M =
[[ 47 -47 -38  58 -50]
 [ 14  12 -49  57  30]]
M[0, -5] => 47
M[1, 1] => 12
M[-2] => [47, -47, -38, 58, -50]
M[:, 1] => [-47, 12]
M[0, -1] => -50

arr =
array([[ 196.883,  204.934,  176.893,  116.209,   36.008,  -49.316,
        -126.723, -178.391],
       [  34.556,  119.959,  180.441,  204.676,  196.003,  146.770,
          74.974,  -12.937]])
arr[0][0]: 196.883
arr[:, 3]: [116.209, 204.676]
arr[1][5]: 146.770
arr[0][7]: -178.391
arr[:, 1]: [204.934, 119.959]
arr[0][5]: -49.316
arr[:, 6]: [-126.723, 74.974]
arr[1][0]: 34.556
arr[1]: [34.556, 119.959, 180.441, 204.676, 196.003, 146.770, 74.974, -12.937]
arr[0][2]: 176.893
arr[1][3]: 204.676

W =
-5,30,0,-2,5,39,1,-2,-8
-6,-24,11,0,1,16,5,-3,9
-3,-38,-1,2,1,-33,-4,13,5
-1,8,-3,4,7,-12,6,-19,-14
1,-35,-7,2,-2,-9,0,-11,-19
9,18,0,-4,4,-22,3,1,17
-6,-19,6,-4,1,-48,0,-10,12
5,0,-12,-6,-4,28,-6,8,-5
0,-30,-3,1,-5,-4,-1,-6,-12
-8,21,-1,7,-2,-11,-1,-9,2
0,10,8,-1,-6,-22,-2,6,6
4,2,9,-5,0,11,2,9,28
Indices start at 0.
(0, 0) = -5
(0, 8) = -8
(8, 4) = -5
(0, 2) = 0
(6, 6) = 0
(2, 5) = -33
(3, 3) = 4
(3, 0) = -1
(9, 8) = 2
(1, 8) = 9
(7, 2) = -12
(9, 0) = -8
(5, 2) = 0
(6, 0) = -6
(2, 4) = 1
(0, 4) = 5
(2, 1) = -38
(8, 8) = -12
(0, 7) = -2
(5, 4) = 4
(10, 2) = 8
(5, 7) = 1
(7, 6) = -6
(6, 1) = -19
(1, 5) = 16
(11, 1) = 2
(3, 6) = 6
(11, 8) = 28

data =
array([[  3,  15, -40,  61,  37,  34, -64,  41,  49,  54,  53],
       [-42, -11, -52,  -3,   8,  26,   6, -36,  21,   0, -65]])
data[0, 0]	3
data[1, 0]	-42
data[1]	[-42, -11, -52, -3, 8, 26, 6, -36, 21, 0, -65]
data[0]	[3, 15, -40, 61, 37, 34, -64, 41, 49, 54, 53]
data[0, 8]	49
data[0, 3]	61
data[1, 9]	0
data[1, 1]	-11
data[:, 6]	[-64, 6]
data[1, 5]	26
data[1, 10]	-65

A =
[[-0.8 -0.5  0.2  1.3 -0.3 -0.4  0.2 -0.4 -0.6 -0.5]
 [ 0.6  1.3  0.7 -1.3 -0.1 -0.1  0.1 -1.4 -1.2  0.1]
 [ 0.0 -0.6  0.0  1.0 -0.5 -0.9 -1.5  0.1  0.5 -0.1]
 [-0.6 -2.0 -0.3  0.4 -0.8 -0.9  0.1  1.4  0.1  0.1]
 [-0.7 -0.6  0.3  1.5 -0.5 -0.3  0.3 -0.4 -1.0 -0.6]
 [ 0.2  1.4  0.5 -1.2  0.0  0.1  0.1 -1.3 -1.3 -0.1]
 [ 0.1 -0.9  0.0  0.0  0.0  1.1  0.2 -1.6  0.3  0.8]
 [-0.7 -0.3  0.3  1.4 -0.4 -0.2  0.2 -0.4 -0.9 -0.5]
 [-0.5 -1.6 -0.3  0.6 -1.0 -0.6 -0.8  1.9  0.2  0.0]
 [-0.2  0.5 -1.2 -1.0  0.3  0.2  0.4  1.2 -0.4 -1.2]
 [ 0.3  1.4  0.5 -1.5  0.3  0.4 -0.1 -1.4 -1.1  0.1]
 [ 0.2  1.7 -0.3 -1.3 -0.2 -0.2  0.2 -1.3 -1.3 -0.2]
 [-0.6 -1.5  0.1  0.5 -0.9 -0.8 -0.9  1.5  0.2 -0.3]
 [ 0.8  1.0 -1.5 -0.9  0.7  0.9 -0.1  0.4 -1.0 -0.8]]
A[0][0] = -0.8
A[1] = [0.6, 1.3, 0.7, -1.3, -0.1, -0.1, 0.1, -1.4, -1.2, 0.1]
A[11][4] = -0.2
A[12] = [-0.6, -1.5, 0.1, 0.5, -0.9, -0.8, -0.9, 1.5, 0.2, -0.3]
A[5][6] = 0.1
A[5][9] = -0.1
A[4][1] = -0.6
A[6][3] = 0.0
A[13][6] = -0.1
A[13][7] = 0.4
A[:, 9] = [-0.5, 0.1, -0.1, 0.1, -0.6, -0.1, 0.8, -0.5, 0.0, -1.2, 0.1, -0.2, -0.3, -0.8]
A[7][9] = -0.5
A[3][6] = 0.1
A[8][9] = 0.0
A[13][4] = 0.7
A[7][1] = -0.3
A[10][1] = 1.4
A[3][9] = 0.1
A[1][0] = 0.6
A[:, 3] = [1.3, -1.3, 1.0, 0.4, 1.5, -1.2, 0.0, 1.4, 0.6, -1.0, -1.5, -1.3, 0.5, -0.9]
A[:, 4] = [-0.3, -0.1, -0.5, -0.8, -0.5, 0.0, 0.0, -0.4, -1.0, 0.3, 0.3, -0.2, -0.9, 0.7]
A[2][1] = -0.6
A[:, 6] = [0.2, 0.1, -1.5, 0.1, 0.3, 0.1, 0.2, 0.2, -0.8, 0.4, -0.1, 0.2, -0.9, -0.1]
A[3] = [-0.6, -2.0, -0.3, 0.4, -0.8, -0.9, 0.1, 1.4, 0.1, 0.1]
A[6][1] = -0.9
A[1][7] = -1.4
A[7][3] = 1.4
A[6][8] = 0.3
A[3][8] = 0.1
A[6][5] = 1.1
A[0][3] = 1.3
A[13][1] = 1.0
A[9][2] = -1.2

B =
185  161  184  119  170  158  191  165  139  161  160  123  214  185  177
167  199  174  249  186  201  160  189  253  199  198  249  131  163  185
176  185  176  202  180  184  170  184  202  186  183  201  160  173  179
184  155  181  102  166  153  192  161  102  150  157  101  225  192  169
173  198  174  245  187  200  161  187  242  198  195  245  129  165  183
173  167  182  145  174  167  185  169  144  211  165  146  198  183  177
183  153  183   91  167  149   60  159   93  168  153   91  234  193  173
B[-7,0] -> 185
B[2] -> [176, 185, 176, 202, 180, 184, 170, 184, 202, 186, 183, 201, 160, 173, 179]
B[0,-4] -> 123
B[-4,8] -> 102
B[0,-7] -> 139
B[-3,9] -> 198
B[1,-11] -> 186
B[:, 8] -> [139, 253, 202, 102, 242, 144, 93]
B[-6,-15] -> 167
B[0,-11] -> 170
B[6,0] -> 183
B[-4,-3] -> 225
B[-5,-9] -> 170
B[-4,2] -> 181
B[5,10] -> 165
B[-2,2] -> 182
B[0] -> [185, 161, 184, 119, 170, 158, 191, 165, 139, 161, 160, 123, 214, 185, 177]
B[-7,-13] -> 184
B[-6,5] -> 201
B[3,1] -> 155
B[1,-3] -> 131
B[4] -> [173, 198, 174, 245, 187, 200, 161, 187, 242, 198, 195, 245, 129, 165, 183]
B[:, 4] -> [170, 186, 180, 166, 187, 174, 167]
B[6,-2] -> 193
B[:, 9] -> [161, 199, 186, 150, 198, 211, 168]
B[-1,9] -> 168
B[-2,-11] -> 174
B[-5,-7] -> 202
B[:, -8] -> [165, 189, 184, 161, 187, 169, 159]
B[-1,-12] -> 91
B[-6] -> [167, 199, 174, 249, 186, 201, 160, 189, 253, 199, 198, 249, 131, 163, 185]
B[:, 6] -> [191, 160, 170, 192, 161, 185, 60]
B[-4] -> [184, 155, 181, 102, 166, 153, 192, 161, 102, 150, 157, 101, 225, 192, 169]
